Below is a small trained network, with its code and all its weights. Each question gives an input and a target symbol and asks what happens when units are switched off, that is, made to give their printed mean instead of their output.

import numpy as np


def w(rows, s, z=0):
    codes = np.array(rows[::2]) - 128.0
    scale = np.full(codes.shape[1], s)
    scale[-1] = z or s
    return codes * scale


def norm(h):
    return h / np.sqrt((h * h).mean(-1, keepdims=True) + 1e-5)


def f(y):
    return y / 2 * (1 + np.tanh(0.7978845608 * (y + 0.044715 * y**3)))


def softmax(a):
    e = np.exp(a - a.max(-1, keepdims=True))
    return e / e.sum(-1, keepdims=True)


def log_softmax(a):
    a = a - a.max(-1, keepdims=True)
    return a - np.log(np.exp(a).sum(-1, keepdims=True))


def net(x, mask):
    ids = ['βγδεηθλμπτφψω'.index(c) for c in x.split()]
    T = len(ids)
    res = E[ids] + P[:T]
    u = 0
    for l in range(2):
        q, k, v = (norm(res) @ M[l].T for M in (Q, K, V))
        z = softmax(np.where(np.tri(T) > 0, q @ k.T / 2**0.5, -1e9)) @ v
        res = res + np.where(mask[u], z, O[l][:, -1]) @ O[l][:, :-1]
        u += 1
        y = f(norm(res) @ A[l][:, :-1].T + A[l][:, -1])
        res = res + np.where(mask[u : u + 8], y, B[l][:, -1]) @ B[l][:, :-1]
        u += 8
    return log_softmax(norm(res)[-1] @ U[:, :-1].T + U[:, -1])


Q, K, V, O, A, B = {}, {}, {}, {}, {}, {}
E = w([
[120,122,59,89,115,127],'β',
[158,140,103,117,141,139],'γ',
[145,128,153,139,167,94],'δ',
[187,139,71,146,101,156],'ε',
[135,172,127,181,132,101],'η',
[171,86,125,106,166,150],'θ',
[125,155,154,117,127,122],'λ',
[58,43,105,124,138,69],'μ',
[113,172,113,74,118,81],'π',
[227,162,188,114,148,123],'τ',
[199,105,208,252,143,82],'φ',
[205,44,147,33,74,176],'ψ',
[102,115,164,235,128,200],'ω',
],0.017)
P = w([
[117,218,114,235,42,118],'0',
[142,140,2,116,186,144],'1',
[92,195,129,180,80,130],'2',
[153,140,50,79,221,177],'3',
[77,184,145,143,102,141],'4',
[153,136,64,77,226,184],'5',
[75,182,143,143,101,135],'6',
],0.008)
Q[0] = w([
[203,60,118,98,255,117],'L0H1',
[71,143,236,154,89,117],'L0H1',
],0.0099)
K[0] = w([
[104,47,254,105,179,211],'L0H1',
[209,130,60,169,97,52],'L0H1',
],0.0074)
V[0] = w([
[12,168,125,207,198,203],'L0H1',
[34,98,107,254,127,137],'L0H1',
],0.0036)
O[0] = w([
[116,181,144,106,126,250,86],'L0H1',
[84,127,191,62,181,177,1],'L0H1',
],0.011,0.00052)
A[0] = w([
[199,53,73,212,53,163,38],'L0N1',
[132,120,138,100,239,188,101],'L0N2',
[181,223,124,134,146,81,110],'L0N3',
[209,152,131,13,161,63,64],'L0N4',
[124,151,135,116,158,68,66],'L0N5',
[90,171,132,119,1,35,67],'L0N6',
[247,34,121,99,139,203,251],'L0N7',
[154,121,111,230,169,141,204],'L0N8',
],0.0073,0.0021)
B[0] = w([
[92,197,173,25,175,72,215],'L0N1',
[109,81,6,72,82,131,160],'L0N2',
[156,28,87,108,119,156,211],'L0N3',
[173,178,163,239,115,195,171],'L0N4',
[110,195,151,113,42,36,130],'L0N5',
[53,207,224,60,144,254,174],'L0N6',
[28,112,75,155,130,28,255],'L0N7',
[50,130,51,56,64,133,219],'L0N8',
],0.0053,0.0057)
Q[1] = w([
[78,186,254,119,44,151],'L1H1',
[213,102,107,168,137,24],'L1H1',
],0.0076)
K[1] = w([
[47,254,134,81,155,113],'L1H1',
[160,59,171,120,108,89],'L1H1',
],0.009)
V[1] = w([
[78,80,95,35,105,175],'L1H1',
[169,43,132,2,83,184],'L1H1',
],0.0054)
O[1] = w([
[18,153,101,125,117,84,194],'L1H1',
[165,86,108,123,3,142,6],'L1H1',
],0.012,0.0014)
A[1] = w([
[97,96,142,161,176,147,252],'L1N1',
[70,178,170,202,82,121,100],'L1N2',
[82,99,248,133,128,155,104],'L1N3',
[112,161,203,97,62,100,170],'L1N4',
[97,127,117,101,111,142,175],'L1N5',
[87,105,114,200,136,147,50],'L1N6',
[146,152,185,143,133,88,140],'L1N7',
[124,167,186,142,140,216,145],'L1N8',
],0.012,0.0024)
B[1] = w([
[152,111,74,40,182,170,196],'L1N1',
[164,146,187,198,170,128,253],'L1N2',
[218,99,118,248,102,6,210],'L1N3',
[131,79,121,33,180,142,230],'L1N4',
[205,60,80,149,133,160,225],'L1N5',
[89,90,107,71,73,254,144],'L1N6',
[147,135,82,30,120,195,168],'L1N7',
[82,80,147,123,40,82,226],'L1N8',
],0.0085,0.0039)
U = w([
[87,171,186,73,120,119,195],'β',
[67,178,159,172,162,143,171],'γ',
[177,142,156,78,100,172,129],'δ',
[45,150,109,114,157,61,43],'ε',
[92,108,129,194,114,170,165],'η',
[80,83,94,183,179,103,27],'θ',
[159,92,79,153,87,182,61],'λ',
[120,59,137,45,113,145,94],'μ',
[116,222,107,134,118,120,254],'π',
[194,131,129,169,171,132,146],'τ',
[145,139,139,77,239,160,104],'φ',
[145,106,115,169,44,37,69],'ψ',
[78,112,152,58,129,246,228],'ω',
],0.011,0.0027)

Each question gives the input, a string of symbols that net reads in full, and the target symbol t.
The units are the heads (2 rows each of Q, K, V and O) and the neurons (one row each of A and B). Each row of codes is followed by its name. A weight is (code - 128) times the scale printed after its matrix; where a second scale follows, it is the last column's (O, A, B and U).
mask holds one flag per unit, layer by layer, with each layer's heads first. A switched-off unit (its flag False) gives its mean, the last column of its rows in O or B, instead of its output. The means were averaged over made-up inputs and are rounded, as every weight is.
A unit's drop is (log p(t) with every unit on - log p(t) with that unit switched off) / (log p(t) with every unit on - log p(t) with every unit switched off).
The circuit of an input: a set's keep is (log p(t) with only the set's units on - log p(t) with every unit switched off) / (log p(t) with every unit on - log p(t) with every unit switched off). Starting from the 12 units with the biggest drops (on a tie, the unit counted first), units are removed one at a time, each time the one whose removal leaves the highest keep (on an exact tie, the one counted first), for as long as the keep stays at least 0.8.
circuit, biggest first: the units of the circuit, biggest drop first
top k neurons: the k neurons with the biggest drops, biggest first
k most important neurons of layer l: the k neurons of layer l with the biggest drops, biggest first
drop when u is switched off: that unit's drop, to one decimal
input β φ ε ε, target φ: circuit, biggest first -> (L1H1)
input λ γ φ φ ψ β, target ψ: circuit, biggest first -> (L0H1, L1H1)
input θ ε φ γ β, target ω: top 4 neurons -> (L1N3, L0N6, L0N7, L1N5)
input μ ε λ θ θ ψ, target ψ: 2 most important neurons of layer 0 -> (L0N7, L0N6)
input λ π λ π, target π: 2 most important neurons of layer 1 -> (L1N4, L1N1)
input λ θ λ π ε φ γ, target λ: 2 most important neurons of layer 0 -> (L0N7, L0N3)
input μ ε ψ λ, target ψ: circuit, biggest first -> (L0H1, L1H1)
input θ δ β ε λ, target ψ: top 3 neurons -> (L1N3, L0N7, L1N8)
input τ η η ψ ε ε, target ψ: circuit, biggest first -> (L0H1, L1H1)
input ε τ τ ω γ τ, target ω: 2 most important neurons of layer 1 -> (L1N3, L1N8)
input η η ψ θ ε ω, target ω: top 2 neurons -> (L1N6, L1N3)
input ψ φ ε θ θ γ η, target γ: top 2 neurons -> (L1N2, L0N1)
input ψ ε δ π, target π: top 2 neurons -> (L0N4, L0N7)
input μ ω μ φ, target ω: most important neuron of layer 1 -> (L1N6)
input μ ψ π λ θ, target ε: top 2 neurons -> (L0N7, L0N1)
input γ ω π, target β: top 4 neurons -> (L0N6, L1N4, L1N8, L1N2)
input π η ε τ δ, target φ: 2 most important neurons of layer 0 -> (L0N6, L0N5)
input ε ω λ π, target ω: top 2 neurons -> (L1N3, L0N7)
input θ ω π, target β: 4 most important neurons of layer 0 -> (L0N6, L0N7, L0N8, L0N5)
input ε η ω δ, target ω: top 2 neurons -> (L0N2, L1N3)
input θ ε ω γ, target ω: circuit, biggest first -> (L0H1)
input φ λ λ η θ, target ε: 2 most important neurons of layer 0 -> (L0N1, L0N7)
input θ θ β, target ω: 3 most important neurons of layer 1 -> (L1N3, L1N5, L1N4)
input ε δ ε λ ω ω, target ω: 3 most important neurons of layer 1 -> (L1N6, L1N1, L1N3)
input λ γ τ τ, target τ: drop when L0N3 is switched off -> 0.1
input φ γ ε φ, target φ: drop when L1H1 is switched off -> 0.5
input θ ψ β ε ψ γ, target ψ: drop when L1H1 is switched off -> 0.2
input φ π φ ε, target φ: drop when L1H1 is switched off -> 1.2
input ε φ ε ψ δ, target φ: top neuron -> (L1N7)
